Here is a tiny trained network, its code and every weight. The questions are about switching its units off for an input and a class, where a switched-off unit gives its printed mean instead of its output.

import numpy as np


def w(rows, s, z=0):
    codes = np.array(rows[::2]) - 128.0
    scale = np.full(codes.shape[1], s)
    scale[-1] = z or s
    return codes * scale


def norm(h):
    return h / np.sqrt((h * h).mean(-1, keepdims=True) + 1e-5)


def f(y):
    return y / 2 * (1 + np.tanh(0.7978845608 * (y + 0.044715 * y**3)))


def log_softmax(a):
    a = a - a.max(-1, keepdims=True)
    return a - np.log(np.exp(a).sum(-1, keepdims=True))


def net(x, mask):
    res = np.array(x, float).reshape(1, 2) / 4 @ E
    u = 0
    for l in range(4):
        y = f(norm(res) @ A[l][:, :-1].T + A[l][:, -1])
        res = res + np.where(mask[u : u + 6], y, B[l][:, -1]) @ B[l][:, :-1]
        u += 6
    return log_softmax(norm(res)[-1] @ U[:, :-1].T + U[:, -1])


A, B = {}, {}
E = w([
[44,179,65,106,3,63,77],'x0',
[51,235,186,199,136,254,194],'x1',
],0.0069)
A[0] = w([
[116,96,198,111,88,18,65,92],'0.n0',
[2,234,172,166,55,167,153,7],'0.n1',
[152,77,62,43,135,32,57,65],'0.n2',
[138,173,149,101,108,70,177,2],'0.n3',
[115,141,217,32,98,97,238,197],'0.n4',
[56,64,130,122,117,87,224,135],'0.n5',
],0.0067,0.0023)
B[0] = w([
[167,112,185,23,89,14,221,189],'0.n0',
[9,169,48,239,25,126,213,244],'0.n1',
[22,170,42,15,51,43,106,253],'0.n2',
[194,114,100,169,133,112,254,117],'0.n3',
[155,201,248,219,65,28,60,143],'0.n4',
[106,139,115,28,186,146,189,130],'0.n5',
],0.0059,0.0074)
A[1] = w([
[100,126,110,99,64,35,133,200],'1.n0',
[117,89,68,123,138,102,101,62],'1.n1',
[174,146,90,169,140,38,120,103],'1.n2',
[189,75,43,61,68,64,91,247],'1.n3',
[149,91,121,53,110,12,128,183],'1.n4',
[112,178,154,83,125,116,116,3],'1.n5',
],0.011,0.0019)
B[1] = w([
[196,101,132,148,210,127,81,245],'1.n0',
[102,100,108,214,194,165,158,153],'1.n1',
[6,147,97,123,191,137,159,148],'1.n2',
[152,90,65,114,185,132,191,254],'1.n3',
[94,100,58,96,177,156,175,253],'1.n4',
[150,153,95,131,90,179,147,136],'1.n5',
],0.011,0.013)
A[2] = w([
[29,119,47,164,98,178,254,156],'2.n0',
[129,107,189,84,159,136,58,62],'2.n1',
[123,139,132,42,167,120,118,2],'2.n2',
[107,173,215,110,86,194,117,76],'2.n3',
[128,124,139,117,226,106,102,177],'2.n4',
[123,71,116,90,185,141,199,178],'2.n5',
],0.0083,0.0022)
B[2] = w([
[42,210,25,90,124,96,77,253],'2.n0',
[57,129,213,133,172,202,124,126],'2.n1',
[8,201,154,156,201,111,177,139],'2.n2',
[140,39,72,119,68,58,145,150],'2.n3',
[247,137,97,112,95,188,159,175],'2.n4',
[84,109,149,2,195,71,134,210],'2.n5',
],0.0072,0.012)
A[3] = w([
[117,200,6,148,59,147,57,89],'3.n0',
[143,69,237,26,166,114,164,3],'3.n1',
[180,139,217,151,126,145,54,42],'3.n2',
[2,247,114,195,66,144,156,120],'3.n3',
[105,170,145,69,119,211,148,175],'3.n4',
[63,176,106,190,98,186,59,56],'3.n5',
],0.0082,0.0016)
B[3] = w([
[174,180,179,162,115,166,182,205],'3.n0',
[83,172,185,200,69,203,114,155],'3.n1',
[187,148,143,63,153,182,203,136],'3.n2',
[26,233,133,166,27,11,254,249],'3.n3',
[159,177,155,156,111,83,39,140],'3.n4',
[114,210,113,238,93,29,186,184],'3.n5',
],0.0082,0.011)
U = w([
[132,72,126,108,78,114,82,81],'0',
[162,149,127,124,147,105,8,2],'1',
[128,88,16,36,250,125,157,154],'2',
[75,209,110,172,67,73,169,186],'3',
[192,142,229,123,175,241,140,118],'4',
],0.014,0.0086)

Each question gives the input, the list of numbers given to net, and the class t.
The units are the neurons (one row each of A and B). Each row of codes is followed by its name. A weight is (code - 128) times the scale printed after its matrix; where a second scale follows, it is the last column's (A, B and U).
mask holds one flag per neuron, layer by layer. A switched-off neuron (its flag False) gives its mean, the last column of its row in B, instead of its output. The means were averaged over made-up inputs and are rounded, as every weight is.
A unit's drop is (log p(t) with every unit on - log p(t) with that unit switched off) / (log p(t) with every unit on - log p(t) with every unit switched off).
The circuit of an input: a set's keep is (log p(t) with only the set's units on - log p(t) with every unit switched off) / (log p(t) with every unit on - log p(t) with every unit switched off). Starting from the 12 units with the biggest drops (on a tie, the unit counted first), units are removed one at a time, each time the one whose removal leaves the highest keep (on an exact tie, the one counted first), for as long as the keep stays at least 0.8.
circuit, biggest first: the units of the circuit, biggest drop first
most important unit: the unit with the biggest drop
k most important neurons: the k neurons with the biggest drops, biggest first
k most important neurons of layer l: the k neurons of layer l with the biggest drops, biggest first
drop of u: that unit's drop, to one decimal
input [-6,7], class 3: most important unit : 1.n0
input [-4,3], class 4: 2 most important neurons : 0.n2, 0.n1
input [-6,-1], class 4: 2 most important neurons : 0.n2, 1.n4
input [-4,2], class 4: 3 most important neurons : 0.n1, 1.n4, 0.n2
input [-7,7], class 3: 3 most important neurons : 1.n0, 1.n3, 1.n4
input [-7,8], class 3: 2 most important neurons of layer 1 : 1.n0, 1.n3
input [-8,6], class 4: 2 most important neurons : 0.n1, 0.n2
input [-8,5], class 4: 2 most important neurons : 0.n1, 1.n4
input [-1,0], class 4: 2 most important neurons of layer 1 : 1.n4, 1.n3
input [-6,0], class 4: drop of 1.n4 : 0.1
input [-5,2], class 4: drop of 1.n4 : 0.3
input [-6,1], class 4: drop of 1.n4 : 0.1
input [8,-2], class 2: drop of 3.n1 : 0.0
input [-5,5], class 3: circuit, biggest first : 1.n3
